Below are the code and all the weights of a small trained network. Each question names an input and a class and asks about switching units off, where a switched-off unit gives its printed mean instead of its output.

import numpy as np


def w(rows, s, z=0):
    codes = np.array(rows[::2]) - 128.0
    scale = np.full(codes.shape[1], s)
    scale[-1] = z or s
    return codes * scale


def f(y):
    return y / 2 * (1 + np.tanh(0.7978845608 * (y + 0.044715 * y**3)))


def log_softmax(a):
    a = a - a.max(-1, keepdims=True)
    return a - np.log(np.exp(a).sum(-1, keepdims=True))


def net(x, mask):
    res = np.array(x, float).reshape(1, 7) / 4 @ E
    y = f(res @ A[0][:, :-1].T + A[0][:, -1])
    res = res + np.where(mask, y, B[0][:, -1]) @ B[0][:, :-1]
    return log_softmax(res[-1] @ U[:, :-1].T + U[:, -1])


A, B = {}, {}
E = w([
[230,34,58,57,196,200],'x0',
[128,129,123,133,126,130],'x1',
[97,150,20,3,50,60],'x2',
[90,28,153,125,43,182],'x3',
[129,127,128,131,126,128],'x4',
[42,27,71,160,188,59],'x5',
[219,84,139,171,79,32],'x6',
],0.0043)
A[0] = w([
[81,152,165,171,73,70,53],'neuron 1',
[117,144,74,60,90,95,58],'neuron 2',
[75,138,121,113,152,179,4],'neuron 3',
[149,182,97,140,169,103,2],'neuron 4',
[77,73,85,147,177,61,11],'neuron 5',
[200,75,105,75,174,162,23],'neuron 6',
[79,21,162,126,4,198,113],'neuron 7',
[172,237,95,120,254,47,117],'neuron 8',
[117,141,84,55,90,93,41],'neuron 9',
[119,127,101,57,96,92,23],'neuron 10',
[61,187,193,158,86,80,20],'neuron 11',
[42,162,175,44,197,179,68],'neuron 12',
[150,111,188,226,197,180,14],'neuron 13',
[255,74,144,170,72,2,93],'neuron 14',
[105,131,77,48,85,82,138],'neuron 15',
[46,55,97,139,196,71,98],'neuron 16',
[45,176,104,93,174,214,78],'neuron 17',
[183,71,114,55,163,167,88],'neuron 18',
[231,230,177,68,47,209,27],'neuron 19',
[52,161,86,115,154,220,44],'neuron 20',
[50,56,93,156,202,65,6],'neuron 21',
[114,141,96,40,100,80,39],'neuron 22',
[130,87,208,191,195,162,116],'neuron 23',
[199,77,109,75,185,156,15],'neuron 24',
[49,189,156,154,77,91,91],'neuron 25',
[189,105,32,144,137,190,181],'neuron 26',
],0.0079,0.0058)
B[0] = w([
[87,100,124,161,180,103,145],'neuron 1',
[189,137,126,179,125,134,144],'neuron 2',
[151,45,92,135,157,150,96],'neuron 3',
[167,2,100,135,104,94,96],'neuron 4',
[163,72,195,119,125,164,125],'neuron 5',
[110,85,141,171,168,69,148],'neuron 6',
[171,116,98,40,95,34,231],'neuron 7',
[153,104,100,49,66,39,250],'neuron 8',
[190,125,123,177,127,133,133],'neuron 9',
[190,92,113,175,126,133,114],'neuron 10',
[116,96,148,170,198,77,149],'neuron 11',
[140,114,79,109,178,155,156],'neuron 12',
[212,131,102,194,111,130,165],'neuron 13',
[129,114,57,75,224,205,231],'neuron 14',
[171,195,134,168,128,143,215],'neuron 15',
[124,139,208,97,123,178,185],'neuron 16',
[130,114,75,107,181,164,169],'neuron 17',
[88,130,146,167,175,89,186],'neuron 18',
[150,75,244,95,128,177,207],'neuron 19',
[137,86,83,109,168,162,138],'neuron 20',
[147,93,219,114,120,157,138],'neuron 21',
[193,126,125,178,115,133,136],'neuron 22',
[219,192,128,149,126,124,211],'neuron 23',
[115,80,138,165,163,66,143],'neuron 24',
[105,155,156,160,199,80,178],'neuron 25',
[78,179,148,147,155,100,253],'neuron 26',
],0.034,0.0034)
U = w([
[96,109,156,164,191,64,82],'0',
[215,147,114,178,101,144,90],'1',
[137,69,221,84,110,180,105],'2',
[118,168,123,91,131,127,247],'3',
[131,99,64,78,185,174,85],'4',
[120,173,134,93,125,125,220],'5',
[148,93,104,59,85,58,71],'6',
[7,118,78,183,2,185,100],'7',
],0.0083,0.013)

Each question gives the input, the list of numbers given to net, and the class t.
The units are the neurons (one row each of A and B). Each row of codes is followed by its name. A weight is (code - 128) times the scale printed after its matrix; where a second scale follows, it is the last column's (A, B and U).
mask holds one flag per neuron, in row order. A switched-off neuron (its flag False) gives its mean, the last column of its row in B, instead of its output. The means were averaged over made-up inputs and are rounded, as every weight is.
A unit's drop is (log p(t) with every unit on - log p(t) with that unit switched off) / (log p(t) with every unit on - log p(t) with every unit switched off).
The circuit of an input: a set's keep is (log p(t) with only the set's units on - log p(t) with every unit switched off) / (log p(t) with every unit on - log p(t) with every unit switched off). Starting from the 12 units with the biggest drops (on a tie, the unit counted first), units are removed one at a time, each time the one whose removal leaves the highest keep (on an exact tie, the one counted first), for as long as the keep stays at least 0.8.
units of the circuit, in order: the units of the circuit, biggest drop first
unit that matters most: the unit with the biggest drop
top k neurons: the k neurons with the biggest drops, biggest first
drop of u: that unit's drop, to one decimal
input [-1,-5,5,4,3,6,3], class 2: unit that matters most : neuron 16
input [5,-6,-8,-5,-4,-1,7], class 1: top 2 neurons : neuron 13; neuron 23
input [0,7,-8,5,5,-2,6], class 1: top 2 neurons : neuron 13; neuron 23
input [0,-6,7,7,0,-8,-8], class 2: top 3 neurons : neuron 19; neuron 14; neuron 23
input [-8,7,8,-3,-3,6,-4], class 0: top 2 neurons : neuron 25; neuron 11
input [-6,-5,-1,-7,4,-8,-2], class 2: top 2 neurons : neuron 19; neuron 7
input [-7,-5,-5,-5,-7,-2,3], class 0: top 3 neurons : neuron 11; neuron 25; neuron 1
input [-2,6,-7,-1,8,5,-8], class 4: top 3 neurons : neuron 17; neuron 12; neuron 20
input [1,3,-2,8,1,4,-6], class 6: top 2 neurons : neuron 7; neuron 14
input [-7,5,3,-1,-3,8,-8], class 2: top 2 neurons : neuron 16; neuron 21
input [-2,-1,-3,-7,-5,-7,7], class 2: top 2 neurons : neuron 19; neuron 7
input [2,-1,6,-5,-5,4,6], class 1: units of the circuit, in order : neuron 15; neuron 22
input [2,-4,6,7,0,-2,1], class 6: top 2 neurons : neuron 7; neuron 23
input [-4,3,2,4,5,-4,8], class 4: units of the circuit, in order : neuron 14
input [1,1,-2,6,1,-6,4], class 2: top 2 neurons : neuron 19; neuron 8
input [2,-4,7,-4,0,-7,6], class 1: top 4 neurons : neuron 15; neuron 2; neuron 22; neuron 9
input [4,0,-7,1,1,-8,0], class 2: top 2 neurons : neuron 19; neuron 15
input [1,-4,-2,-7,-1,0,-7], class 4: units of the circuit, in order : neuron 17; neuron 12
input [1,3,1,-7,0,-6,3], class 6: top 2 neurons : neuron 8; neuron 16
input [-1,5,-1,-6,5,4,-1], class 6: unit that matters most : neuron 8
input [4,-4,6,-7,6,-3,7], class 4: drop of neuron 15 : -0.1
input [6,-4,-2,0,-2,2,7], class 4: drop of neuron 1 : 0.0
input [-8,5,0,2,8,0,6], class 0: drop of neuron 11 : 0.1
input [-5,7,6,6,-5,-3,-8], class 4: drop of neuron 12 : 0.2
